Below is a small trained network, with its code and all its weights. Each question gives an input and a class and asks what happens when units are switched off, that is, made to give their printed mean instead of their output.

import numpy as np


def w(rows, s, z=0):
    codes = np.array(rows[::2]) - 128.0
    scale = np.full(codes.shape[1], s)
    scale[-1] = z or s
    return codes * scale


def f(y):
    return np.maximum(y, 0)


def log_softmax(a):
    a = a - a.max(-1, keepdims=True)
    return a - np.log(np.exp(a).sum(-1, keepdims=True))


def net(x, mask):
    res = np.array(x, float).reshape(1, 5) / 4 @ E
    y = f(res @ A[0][:, :-1].T + A[0][:, -1])
    res = res + np.where(mask, y, B[0][:, -1]) @ B[0][:, :-1]
    return log_softmax(res[-1] @ U[:, :-1].T + U[:, -1])


A, B = {}, {}
E = w([
[139,149,129,135,136,135,128,134],'x0',
[108,112,113,127,118,119,122,118],'x1',
[101,114,75,23,131,170,58,245],'x2',
[118,62,130,177,250,138,30,81],'x3',
[229,73,68,180,125,102,197,173],'x4',
],0.011)
A[0] = w([
[153,175,139,96,5,94,179,123,5],'n1',
[128,171,158,153,107,81,209,32,28],'n2',
[164,108,66,174,92,89,182,182,102],'n3',
[125,121,107,53,76,180,131,188,64],'n4',
[70,186,185,120,89,117,101,129,26],'n5',
[69,170,159,74,131,160,151,76,55],'n6',
[104,165,64,162,74,162,173,115,17],'n7',
],0.012,0.0017)
B[0] = w([
[89,103,99,196,188,132,118,45,254],'n1',
[83,247,79,40,122,106,119,135,251],'n2',
[150,134,221,146,69,90,112,176,230],'n3',
[122,163,74,78,146,115,109,84,231],'n4',
[185,76,157,166,83,121,150,172,196],'n5',
[175,102,160,169,84,120,161,153,198],'n6',
[115,151,119,187,152,163,135,152,182],'n7',
],0.014)
U = w([
[102,160,73,46,104,118,133,165,253],'0',
[169,92,181,193,3,104,153,170,22],'1',
[108,96,125,212,219,140,128,68,81],'2',
],0.016,0.0034)

Each question gives the input, the list of numbers given to net, and the class t.
The units are the neurons (one row each of A and B). Each row of codes is followed by its name. A weight is (code - 128) times the scale printed after its matrix; where a second scale follows, it is the last column's (A, B and U).
mask holds one flag per neuron, in row order. A switched-off neuron (its flag False) gives its mean, the last column of its row in B, instead of its output. The means were averaged over made-up inputs and are rounded, as every weight is.
A unit's drop is (log p(t) with every unit on - log p(t) with that unit switched off) / (log p(t) with every unit on - log p(t) with every unit switched off).
The circuit of an input: a set's keep is (log p(t) with only the set's units on - log p(t) with every unit switched off) / (log p(t) with every unit on - log p(t) with every unit switched off). Starting from all 7 units, units are removed one at a time, each time the one whose removal leaves the highest keep (on an exact tie, the one counted first), for as long as the keep stays at least 0.8.
circuit, biggest first: the units of the circuit, biggest drop first
most important unit: the unit with the biggest drop
k most important neurons: the k neurons with the biggest drops, biggest first
drop when u is switched off: that unit's drop, to one decimal
input [-4,5,-4,3,-4], class 0: circuit, biggest first : n1
input [-1,-7,-6,0,-8], class 1: 3 most important neurons : n6; n5; n4
input [-7,8,6,-7,1], class 2: 3 most important neurons : n1; n2; n7
input [-1,2,1,4,4], class 1: circuit, biggest first : n1; n2
input [-2,3,-6,-8,1], class 2: 2 most important neurons : n1; n7
input [7,-6,0,0,-2], class 1: 2 most important neurons : n2; n1
input [5,-8,-2,-4,3], class 2: 3 most important neurons : n1; n5; n6
input [8,0,-3,-4,-6], class 1: 2 most important neurons : n5; n6
input [-5,5,6,-7,-2], class 2: 2 most important neurons : n1; n2
input [-4,6,6,-5,8], class 1: 2 most important neurons : n3; n2
input [-8,5,3,-6,5], class 2: 2 most important neurons : n1; n4
input [-1,5,-1,-8,-6], class 2: 2 most important neurons : n1; n3
input [0,2,-8,1,-7], class 0: 2 most important neurons : n2; n3
input [1,4,-4,3,7], class 1: most important unit : n3
input [-6,4,-7,-3,-6], class 0: 2 most important neurons : n2; n3
input [1,1,-2,1,-4], class 1: 2 most important neurons : n1; n4
input [7,-3,1,2,-6], class 1: drop when n5 is switched off : 0.0
input [5,3,0,-7,1], class 2: drop when n1 is switched off : 1.0
input [3,-6,-5,2,-3], class 0: drop when n2 is switched off : 0.2
input [3,1,-7,3,-1], class 0: most important unit : n2
